Below are the code and all the weights of a small trained network. Each question names an input and a class and asks about switching units off, where a switched-off unit gives its printed mean instead of its output.

import numpy as np


def w(rows, s, z=0):
    codes = np.array(rows[::2]) - 128.0
    scale = np.full(codes.shape[1], s)
    scale[-1] = z or s
    return codes * scale


def f(y):
    return y / 2 * (1 + np.tanh(0.7978845608 * (y + 0.044715 * y**3)))


def log_softmax(a):
    a = a - a.max(-1, keepdims=True)
    return a - np.log(np.exp(a).sum(-1, keepdims=True))


def net(x, mask):
    res = np.array(x, float).reshape(1, 8) / 4 @ E
    y = f(res @ A[0][:, :-1].T + A[0][:, -1])
    res = res + np.where(mask, y, B[0][:, -1]) @ B[0][:, :-1]
    return log_softmax(res[-1] @ U[:, :-1].T + U[:, -1])


A, B = {}, {}
E = w([
[87,185,207,116,67,194],'x0',
[81,70,132,252,142,178],'x1',
[62,211,106,150,199,85],'x2',
[127,127,129,129,131,128],'x3',
[130,131,128,129,126,128],'x4',
[102,140,2,116,61,177],'x5',
[128,129,130,130,126,126],'x6',
[192,173,109,125,213,214],'x7',
],0.0066)
A[0] = w([
[205,168,113,125,186,207,73],'neuron 0',
[123,137,54,117,111,142,25],'neuron 1',
[180,151,116,103,199,214,57],'neuron 2',
[146,149,112,30,124,68,59],'neuron 3',
[79,101,121,222,157,142,29],'neuron 4',
[133,94,254,106,86,150,205],'neuron 5',
[67,206,104,141,187,113,58],'neuron 6',
[107,157,57,126,62,186,102],'neuron 7',
[109,143,31,99,86,172,29],'neuron 8',
[212,168,114,126,197,199,54],'neuron 9',
[48,206,194,118,78,231,117],'neuron 10',
[133,175,130,47,116,101,3],'neuron 11',
[207,171,103,108,191,214,35],'neuron 12',
[166,144,114,25,128,71,34],'neuron 13',
[174,166,122,52,115,78,43],'neuron 14',
[62,230,211,123,93,224,77],'neuron 15',
[68,75,135,196,145,176,63],'neuron 16',
[87,84,128,212,140,157,36],'neuron 17',
[74,127,59,106,53,138,130],'neuron 18',
[165,106,225,126,172,107,163],'neuron 19',
[165,131,233,127,160,88,116],'neuron 20',
[106,98,126,231,128,150,24],'neuron 21',
[98,136,43,113,80,169,38],'neuron 22',
[93,233,112,181,189,88,106],'neuron 23',
[119,127,34,124,78,171,87],'neuron 24',
[86,130,53,98,86,166,120],'neuron 25',
[238,64,152,114,63,185,197],'neuron 26',
[92,74,141,209,137,167,74],'neuron 27',
[243,19,153,116,96,185,148],'neuron 28',
[186,76,27,169,216,60,18],'neuron 29',
[109,135,45,114,92,190,79],'neuron 30',
[89,83,131,216,141,157,27],'neuron 31',
[138,98,228,138,180,110,160],'neuron 32',
[184,80,40,154,193,55,95],'neuron 33',
[145,146,128,29,131,89,50],'neuron 34',
[85,217,111,163,183,67,114],'neuron 35',
[220,26,144,113,70,169,186],'neuron 36',
[54,65,136,107,51,5,165],'neuron 37',
[93,61,123,218,148,156,31],'neuron 38',
],0.0064,0.0019)
B[0] = w([
[63,92,198,201,80,165,195],'neuron 0',
[167,137,142,156,139,104,144],'neuron 1',
[78,102,184,198,93,147,186],'neuron 2',
[182,164,164,102,88,199,184],'neuron 3',
[145,167,127,90,88,167,179],'neuron 4',
[128,127,107,148,160,98,239],'neuron 5',
[89,149,99,116,104,111,186],'neuron 6',
[161,138,107,186,186,76,196],'neuron 7',
[145,151,153,165,162,97,184],'neuron 8',
[84,102,183,187,98,154,196],'neuron 9',
[194,37,99,95,91,38,236],'neuron 10',
[179,136,147,98,92,157,151],'neuron 11',
[87,106,189,181,90,159,197],'neuron 12',
[172,169,167,96,103,188,183],'neuron 13',
[180,187,166,100,101,194,170],'neuron 14',
[178,22,102,103,57,55,231],'neuron 15',
[198,181,132,70,102,175,186],'neuron 16',
[187,172,143,103,96,178,175],'neuron 17',
[140,130,157,191,191,116,201],'neuron 18',
[133,167,117,186,175,72,211],'neuron 19',
[158,157,114,202,172,89,205],'neuron 20',
[175,173,144,90,107,169,173],'neuron 21',
[150,155,144,177,182,103,177],'neuron 22',
[71,151,79,89,66,94,219],'neuron 23',
[144,147,135,189,173,79,195],'neuron 24',
[164,148,146,183,196,106,188],'neuron 25',
[58,167,65,107,115,86,232],'neuron 26',
[183,193,127,74,122,159,189],'neuron 27',
[68,171,79,114,97,87,234],'neuron 28',
[174,65,127,112,58,82,230],'neuron 29',
[139,146,149,197,186,82,187],'neuron 30',
[187,180,142,77,94,180,177],'neuron 31',
[166,170,92,190,210,58,214],'neuron 32',
[153,62,132,121,47,95,225],'neuron 33',
[169,166,150,112,120,173,169],'neuron 34',
[64,143,86,81,84,109,213],'neuron 35',
[47,201,79,93,116,102,234],'neuron 36',
[71,97,254,242,122,247,255],'neuron 37',
[176,169,147,79,96,162,187],'neuron 38',
],0.0069,0.0035)
U = w([
[229,210,137,72,99,212,77],'0',
[116,118,107,116,138,127,247],'1',
[161,164,117,176,222,68,61],'2',
[38,68,200,173,96,196,75],'3',
[189,4,89,85,66,68,78],'4',
[7,193,42,73,101,103,67],'5',
[116,108,106,99,167,147,229],'6',
],0.011,0.012)

Each question gives the input, the list of numbers given to net, and the class t.
The units are the neurons (one row each of A and B). Each row of codes is followed by its name. A weight is (code - 128) times the scale printed after its matrix; where a second scale follows, it is the last column's (A, B and U).
mask holds one flag per neuron, in row order. A switched-off neuron (its flag False) gives its mean, the last column of its row in B, instead of its output. The means were averaged over made-up inputs and are rounded, as every weight is.
A unit's drop is (log p(t) with every unit on - log p(t) with that unit switched off) / (log p(t) with every unit on - log p(t) with every unit switched off).
The circuit of an input: a set's keep is (log p(t) with only the set's units on - log p(t) with every unit switched off) / (log p(t) with every unit on - log p(t) with every unit switched off). Starting from the 12 units with the biggest drops (on a tie, the unit counted first), units are removed one at a time, each time the one whose removal leaves the highest keep (on an exact tie, the one counted first), for as long as the keep stays at least 0.8.
units of the circuit, in order: the units of the circuit, biggest drop first
most important unit: the unit with the biggest drop
k most important neurons: the k neurons with the biggest drops, biggest first
drop of u: that unit's drop, to one decimal
input [7,7,-8,1,5,3,1,4], class 5: units of the circuit, in order -> [neuron 26; neuron 36]
input [-8,4,4,7,-8,-3,4,-3], class 4: units of the circuit, in order -> [neuron 29; neuron 33]
input [-8,3,-4,-8,3,-2,-7,4], class 4: units of the circuit, in order -> [neuron 29]
input [6,2,-6,-6,-5,-8,4,-5], class 2: units of the circuit, in order -> [neuron 32; neuron 20]
input [-8,-5,6,-2,2,-1,-7,-2], class 4: units of the circuit, in order -> [neuron 29; neuron 33]
input [8,1,7,8,-4,-4,2,-2], class 4: units of the circuit, in order -> [neuron 15; neuron 10]
input [6,-3,-5,-3,-6,4,-1,-1], class 4: 2 most important neurons -> [neuron 10; neuron 15]
input [-3,-4,-8,1,-1,2,5,-6], class 5: 3 most important neurons -> [neuron 36; neuron 26; neuron 28]
input [7,5,-5,-2,7,-7,6,4], class 2: units of the circuit, in order -> [neuron 32; neuron 19]
input [7,2,0,7,-8,5,-2,5], class 4: units of the circuit, in order -> [neuron 10; neuron 15]
input [8,3,7,-8,-5,-4,-1,3], class 4: units of the circuit, in order -> [neuron 15; neuron 10]
input [-4,-8,5,1,-6,-8,-2,-8], class 0: units of the circuit, in order -> [neuron 3; neuron 13]
input [-5,4,4,8,2,8,1,6], class 2: units of the circuit, in order -> [neuron 30; neuron 24]
input [-6,-6,-1,4,8,5,-4,2], class 0: units of the circuit, in order -> [neuron 13; neuron 3]
input [-6,4,-7,-3,-2,4,-1,8], class 3: units of the circuit, in order -> [neuron 0; neuron 12]
input [-4,-1,4,2,2,7,1,-8], class 3: 2 most important neurons -> [neuron 37; neuron 32]
input [1,5,-3,6,-4,7,6,8], class 3: 2 most important neurons -> [neuron 0; neuron 12]
input [8,5,-6,-1,-3,6,-5,1], class 4: most important unit -> neuron 10
input [-8,-7,-6,-5,2,-8,5,-2], class 2: 3 most important neurons -> [neuron 19; neuron 20; neuron 32]
input [3,5,2,4,-3,4,0,8], class 3: most important unit -> neuron 0
input [8,7,7,8,-4,3,-4,0], class 4: drop of neuron 15 -> 0.6
input [3,-6,8,0,1,8,-4,4], class 2: drop of neuron 30 -> 0.2
input [-2,7,-1,2,-1,3,-2,-3], class 0: drop of neuron 20 -> 0.0
